Below are the code and all the weights of a small trained network. Each question names an input and a class and asks about switching units off, where a switched-off unit gives its printed mean instead of its output.

import numpy as np


def w(rows, s, z=0):
    codes = np.array(rows[::2]) - 128.0
    scale = np.full(codes.shape[1], s)
    scale[-1] = z or s
    return codes * scale


def norm(h):
    return h / np.sqrt((h * h).mean(-1, keepdims=True) + 1e-5)


def f(y):
    return np.maximum(y, 0)


def log_softmax(a):
    a = a - a.max(-1, keepdims=True)
    return a - np.log(np.exp(a).sum(-1, keepdims=True))


def net(x, mask):
    res = np.array(x, float).reshape(1, 5) / 4 @ E
    u = 0
    for l in range(3):
        y = f(norm(res) @ A[l][:, :-1].T + A[l][:, -1])
        res = res + np.where(mask[u : u + 13], y, B[l][:, -1]) @ B[l][:, :-1]
        u += 13
    return log_softmax(norm(res)[-1] @ U[:, :-1].T + U[:, -1])


A, B = {}, {}
E = w([
[246,54,53,126],'x0',
[182,81,242,253],'x1',
[183,176,196,94],'x2',
[100,213,52,138],'x3',
[116,121,193,66],'x4',
],0.0059)
A[0] = w([
[140,41,107,149,126],'L0N1',
[128,59,60,82,130],'L0N2',
[155,107,67,104,91],'L0N3',
[120,136,190,89,255],'L0N4',
[186,105,136,155,65],'L0N5',
[83,117,157,119,139],'L0N6',
[101,116,146,125,158],'L0N7',
[181,103,183,113,162],'L0N8',
[188,129,166,114,65],'L0N9',
[146,126,92,92,95],'L0N10',
[166,180,147,84,173],'L0N11',
[192,129,167,102,39],'L0N12',
[104,2,120,81,113],'L0N13',
],0.013,0.0036)
B[0] = w([
[71,42,53,122,221],'L0N1',
[186,141,26,115,250],'L0N2',
[123,140,21,121,208],'L0N3',
[121,162,186,38,254],'L0N4',
[136,207,144,125,193],'L0N5',
[89,149,167,62,182],'L0N6',
[44,146,50,95,169],'L0N7',
[118,148,136,60,238],'L0N8',
[253,144,127,231,188],'L0N9',
[205,115,101,222,183],'L0N10',
[136,123,158,98,211],'L0N11',
[189,120,157,219,182],'L0N12',
[160,126,125,80,234],'L0N13',
],0.0061,0.0053)
A[1] = w([
[79,168,21,150,152],'L1N1',
[148,101,147,72,123],'L1N2',
[169,117,106,121,96],'L1N3',
[235,179,192,168,50],'L1N4',
[67,201,116,252,106],'L1N5',
[194,20,75,171,117],'L1N6',
[86,57,161,79,128],'L1N7',
[112,180,134,134,147],'L1N8',
[98,126,226,134,197],'L1N9',
[142,165,95,80,116],'L1N10',
[203,133,219,148,69],'L1N11',
[187,85,129,192,145],'L1N12',
[208,88,2,113,1],'L1N13',
],0.01,0.003)
B[1] = w([
[140,101,157,156,226],'L1N1',
[98,94,144,255,165],'L1N2',
[130,114,140,66,164],'L1N3',
[167,152,171,126,206],'L1N4',
[111,110,102,175,175],'L1N5',
[71,142,83,65,222],'L1N6',
[93,71,128,122,161],'L1N7',
[44,185,73,163,163],'L1N8',
[142,150,59,94,207],'L1N9',
[87,138,142,113,182],'L1N10',
[190,103,141,133,199],'L1N11',
[94,136,173,126,183],'L1N12',
[147,169,109,113,254],'L1N13',
],0.0093,0.0071)
A[2] = w([
[70,85,62,127,48],'L2N1',
[140,99,112,217,106],'L2N2',
[43,177,91,124,104],'L2N3',
[167,93,144,117,90],'L2N4',
[132,152,144,39,149],'L2N5',
[170,90,131,165,76],'L2N6',
[108,103,146,132,38],'L2N7',
[106,106,121,157,78],'L2N8',
[90,95,183,155,145],'L2N9',
[129,128,73,141,7],'L2N10',
[120,122,106,122,107],'L2N11',
[80,118,138,107,195],'L2N12',
[98,137,97,251,81],'L2N13',
],0.013,0.0021)
B[2] = w([
[201,135,176,131,239],'L2N1',
[149,99,66,121,156],'L2N2',
[160,87,186,123,253],'L2N3',
[131,254,101,108,162],'L2N4',
[68,152,130,252,245],'L2N5',
[109,135,203,115,150],'L2N6',
[149,108,95,23,134],'L2N7',
[208,99,88,194,144],'L2N8',
[133,80,62,69,156],'L2N9',
[121,145,125,132,184],'L2N10',
[139,41,146,84,163],'L2N11',
[103,83,154,133,185],'L2N12',
[113,54,149,250,190],'L2N13',
],0.007,0.006)
U = w([
[59,163,178,105,190],'0',
[209,187,185,135,170],'1',
[179,161,4,98,162],'2',
[121,90,116,86,5],'3',
[127,107,98,235,65],'4',
],0.018,0.0022)

Each question gives the input, the list of numbers given to net, and the class t.
The units are the neurons (one row each of A and B). Each row of codes is followed by its name. A weight is (code - 128) times the scale printed after its matrix; where a second scale follows, it is the last column's (A, B and U).
mask holds one flag per neuron, layer by layer. A switched-off neuron (its flag False) gives its mean, the last column of its row in B, instead of its output. The means were averaged over made-up inputs and are rounded, as every weight is.
A unit's drop is (log p(t) with every unit on - log p(t) with that unit switched off) / (log p(t) with every unit on - log p(t) with every unit switched off).
The circuit of an input: a set's keep is (log p(t) with only the set's units on - log p(t) with every unit switched off) / (log p(t) with every unit on - log p(t) with every unit switched off). Starting from the 12 units with the biggest drops (on a tie, the unit counted first), units are removed one at a time, each time the one whose removal leaves the highest keep (on an exact tie, the one counted first), for as long as the keep stays at least 0.8.
circuit, biggest first: the units of the circuit, biggest drop first
most important unit: the unit with the biggest drop
top k neurons: the k neurons with the biggest drops, biggest first
k most important neurons of layer l: the k neurons of layer l with the biggest drops, biggest first
drop of u: that unit's drop, to one decimal
input [2,-3,-2,-8,3], class 2: circuit, biggest first	L0N2
input [-7,3,2,8,-3], class 4: circuit, biggest first	L1N5, L2N13
input [3,0,5,7,-1], class 1: 2 most important neurons of layer 2	L2N9, L2N2
input [-3,-1,7,5,-6], class 4: circuit, biggest first	L0N8, L2N13, L0N13, L1N5
input [-6,7,-8,-5,6], class 3: circuit, biggest first	L2N9, L1N9
input [-6,2,6,1,-8], class 4: top 3 neurons	L1N5, L2N13, L0N8
input [-3,4,6,4,-7], class 4: 3 most important neurons of layer 1	L1N5, L1N8, L1N13
input [1,-1,1,7,-1], class 4: 2 most important neurons of layer 0	L0N2, L0N13
input [-2,-3,-7,3,-1], class 4: top 2 neurons	L2N13, L1N1
input [2,3,-8,0,1], class 3: 3 most important neurons of layer 0	L0N1, L0N9, L0N10
input [7,7,-8,4,5], class 2: drop of L2N9	0.0
input [-1,8,-8,3,7], class 3: drop of L0N6	0.1
input [-7,-1,0,5,-5], class 4: drop of L0N4	0.1
input [-4,4,-8,-4,5], class 3: drop of L0N6	-0.1
input [-5,5,2,5,2], class 0: most important unit	L0N9
